Below is a small trained network, with its code and all its weights. Each question gives an input and a target symbol and asks what happens when units are switched off, that is, made to give their printed mean instead of their output.

import numpy as np


def w(rows, s, z=0):
    codes = np.array(rows[::2]) - 128.0
    scale = np.full(codes.shape[1], s)
    scale[-1] = z or s
    return codes * scale


def norm(h):
    return h / np.sqrt((h * h).mean(-1, keepdims=True) + 1e-5)


def f(y):
    return np.maximum(y, 0)


def softmax(a):
    e = np.exp(a - a.max(-1, keepdims=True))
    return e / e.sum(-1, keepdims=True)


def log_softmax(a):
    a = a - a.max(-1, keepdims=True)
    return a - np.log(np.exp(a).sum(-1, keepdims=True))


def net(x, mask):
    ids = ['δλμξτφ'.index(c) for c in x.split()]
    T = len(ids)
    res = E[ids] + P[:T]
    u = 0
    for l in range(2):
        q, k, v = (norm(res) @ M[l].T for M in (Q, K, V))
        z = softmax(np.where(np.tri(T) > 0, q @ k.T / 3**0.5, -1e9)) @ v
        res = res + np.where(mask[u], z, O[l][:, -1]) @ O[l][:, :-1]
        u += 1
        y = f(norm(res) @ A[l][:, :-1].T + A[l][:, -1])
        res = res + np.where(mask[u : u + 8], y, B[l][:, -1]) @ B[l][:, :-1]
        u += 8
    return log_softmax(norm(res)[-1] @ U[:, :-1].T + U[:, -1])


Q, K, V, O, A, B = {}, {}, {}, {}, {}, {}
E = w([
[118,205,136,103,157,220,178,93,67],'δ',
[90,180,158,27,188,61,44,117,148],'λ',
[66,21,211,137,113,50,113,161,130],'μ',
[253,73,170,134,206,199,82,123,159],'ξ',
[156,199,85,206,79,206,112,133,176],'τ',
[105,48,8,177,157,100,169,137,105],'φ',
],0.0033)
P = w([
[143,134,120,127,144,120,34,141,138],'0',
[215,135,81,97,21,122,131,43,81],'1',
[15,80,110,151,139,227,117,45,71],'2',
[126,145,137,107,195,128,100,208,192],'3',
[177,151,172,169,160,62,211,107,92],'4',
[9,93,138,128,190,247,147,89,96],'5',
[126,145,108,110,167,151,67,252,203],'6',
],0.0035)
Q[0] = w([
[253,209,115,142,31,98,204,125,75],'L0H1',
[119,243,150,63,152,192,117,95,121],'L0H1',
[143,134,254,76,116,31,96,151,151],'L0H1',
],0.0075)
K[0] = w([
[113,143,109,155,82,155,122,59,3],'L0H1',
[139,255,158,49,170,179,139,116,129],'L0H1',
[89,103,211,85,84,86,71,69,120],'L0H1',
],0.0091)
V[0] = w([
[146,148,139,100,175,53,157,119,72],'L0H1',
[144,162,119,130,101,132,93,108,248],'L0H1',
[189,130,253,189,161,92,209,151,126],'L0H1',
],0.003)
O[0] = w([
[126,86,123,144,68,172,84,114,227,77],'L0H1',
[127,108,114,236,137,112,147,172,2,232],'L0H1',
[125,107,28,71,15,184,43,130,29,1],'L0H1',
],0.0027,0.00079)
A[0] = w([
[164,97,169,46,30,64,121,139,108,147],'L0N1',
[169,54,59,104,60,96,158,131,106,12],'L0N2',
[23,101,113,106,118,144,171,112,119,78],'L0N3',
[176,227,132,66,142,130,77,128,176,114],'L0N4',
[177,228,105,208,48,113,90,172,179,26],'L0N5',
[114,159,92,134,77,177,211,81,83,123],'L0N6',
[124,173,127,68,164,171,144,95,82,102],'L0N7',
[172,135,235,183,148,60,254,154,114,2],'L0N8',
],0.0048,0.0027)
B[0] = w([
[95,37,148,185,80,126,166,116,133,232],'L0N1',
[81,159,125,116,33,139,75,81,125,166],'L0N2',
[202,148,138,131,135,194,112,119,124,208],'L0N3',
[119,179,125,148,119,191,165,118,84,254],'L0N4',
[80,143,143,142,122,190,176,53,232,179],'L0N5',
[114,92,142,73,157,59,76,129,143,211],'L0N6',
[113,73,130,172,95,102,164,133,126,214],'L0N7',
[164,162,104,140,228,72,116,3,119,174],'L0N8',
],0.0056,0.0026)
Q[1] = w([
[75,160,120,184,255,213,100,111,120],'L1H1',
[56,94,140,158,126,211,169,197,73],'L1H1',
[238,188,134,141,37,49,211,85,148],'L1H1',
],0.0064)
K[1] = w([
[133,164,121,141,134,149,148,184,164],'L1H1',
[126,127,140,144,94,153,147,194,121],'L1H1',
[126,120,126,123,129,127,134,10,99],'L1H1',
],0.012)
V[1] = w([
[252,108,182,91,111,146,119,153,55],'L1H1',
[95,235,123,70,196,115,131,146,80],'L1H1',
[187,127,49,112,170,116,58,145,202],'L1H1',
],0.0035)
O[1] = w([
[58,84,77,141,226,124,35,80,100,2],'L1H1',
[106,34,125,160,2,39,134,107,134,5],'L1H1',
[83,167,87,145,81,189,181,47,159,15],'L1H1',
],0.0035,0.00078)
A[1] = w([
[116,177,81,71,64,82,79,128,122,95],'L1N1',
[143,33,148,61,174,59,51,211,117,1],'L1N2',
[134,157,158,158,160,145,165,186,67,61],'L1N3',
[103,190,119,99,73,58,101,163,160,110],'L1N4',
[166,180,56,130,194,89,175,141,154,93],'L1N5',
[253,203,103,63,220,198,63,153,118,39],'L1N6',
[139,87,139,165,142,171,151,135,50,197],'L1N7',
[106,73,74,193,86,119,160,137,163,63],'L1N8',
],0.0061,0.0032)
B[1] = w([
[68,134,70,139,215,157,85,162,102,146],'L1N1',
[141,137,187,59,195,116,103,163,247,177],'L1N2',
[152,136,88,148,84,85,136,138,98,176],'L1N3',
[61,119,67,140,181,176,95,104,99,151],'L1N4',
[125,59,165,138,92,86,100,96,81,157],'L1N5',
[254,75,182,103,123,184,128,94,48,190],'L1N6',
[133,192,94,132,124,76,130,163,152,255],'L1N7',
[101,75,186,95,86,120,111,123,106,157],'L1N8',
],0.0066,0.0057)
U = w([
[135,125,181,49,196,87,76,188,238,66],'δ',
[163,214,79,176,80,27,172,186,93,99],'λ',
[77,6,203,145,21,88,120,110,108,21],'μ',
[247,118,148,104,148,216,92,114,39,253],'ξ',
[99,191,152,145,102,226,254,43,205,59],'τ',
[22,131,48,152,194,172,39,99,83,254],'φ',
],0.0052,0.00054)

Each question gives the input, a string of symbols that net reads in full, and the target symbol t.
The units are the heads (3 rows each of Q, K, V and O) and the neurons (one row each of A and B). Each row of codes is followed by its name. A weight is (code - 128) times the scale printed after its matrix; where a second scale follows, it is the last column's (O, A, B and U).
mask holds one flag per unit, layer by layer, with each layer's heads first. A switched-off unit (its flag False) gives its mean, the last column of its rows in O or B, instead of its output. The means were averaged over made-up inputs and are rounded, as every weight is.
A unit's drop is (log p(t) with every unit on - log p(t) with that unit switched off) / (log p(t) with every unit on - log p(t) with every unit switched off).
The circuit of an input: a set's keep is (log p(t) with only the set's units on - log p(t) with every unit switched off) / (log p(t) with every unit on - log p(t) with every unit switched off). Starting from the 12 units with the biggest drops (on a tie, the unit counted first), units are removed one at a time, each time the one whose removal leaves the highest keep (on an exact tie, the one counted first), for as long as the keep stays at least 0.8.
units of the circuit, in order: the units of the circuit, biggest drop first
unit that matters most: the unit with the biggest drop
k most important neurons: the k neurons with the biggest drops, biggest first
top k neurons in layer l: the k neurons of layer l with the biggest drops, biggest first
drop when u is switched off: that unit's drop, to one decimal
input μ δ δ, target ξ: units of the circuit, in order	(L1H1, L1N6, L0N3)
input λ λ τ ξ ξ δ, target φ: units of the circuit, in order	(L0N6, L1N6, L0H1)
input μ τ φ μ μ δ, target ξ: units of the circuit, in order	(L1H1, L0N3, L1N6)
input μ ξ μ λ, target φ: units of the circuit, in order	(L1H1, L1N4)
input ξ μ τ φ λ φ, target τ: units of the circuit, in order	(L1H1)
input τ δ λ, target λ: 2 most important neurons	(L0N7, L0N5)
input λ λ λ ξ μ ξ, target φ: units of the circuit, in order	(L1H1, L0N7, L1N6, L0H1)
input φ λ φ λ μ τ, target μ: units of the circuit, in order	(L1H1, L0N4)
input μ μ τ, target ξ: units of the circuit, in order	(L1H1, L1N6, L0N1)
input τ φ φ δ τ μ, target δ: units of the circuit, in order	(L1H1, L1N2, L0N5, L0N7)
input μ ξ τ, target ξ: 2 most important neurons	(L1N6, L0N6)
input δ δ φ λ λ δ, target μ: top 2 neurons in layer 0	(L0N4, L0N7)
input φ μ λ, target τ: units of the circuit, in order	(L1H1, L0H1)
input δ τ λ φ φ, target φ: 2 most important neurons	(L0N2, L1N1)
input δ μ λ, target δ: units of the circuit, in order	(L1H1, L0N4, L1N2)
input τ φ ξ, target λ: unit that matters most	L0H1
input μ ξ ξ δ λ, target λ: top 2 neurons in layer 0	(L0N4, L0N1)
input μ φ φ ξ δ, target δ: top 2 neurons in layer 0	(L0N6, L0N7)
input λ μ μ μ δ, target δ: 2 most important neurons	(L0N6, L1N2)
input λ μ ξ μ ξ λ, target ξ: unit that matters most	L0H1
input λ μ δ ξ ξ μ, target φ: drop when L1N6 is switched off	0.2
input τ λ ξ φ μ δ φ, target μ: drop when L0N4 is switched off	0.0
input μ τ λ φ ξ ξ τ, target τ: drop when L0N5 is switched off	0.6
input τ μ λ τ δ ξ, target λ: drop when L0H1 is switched off	0.1
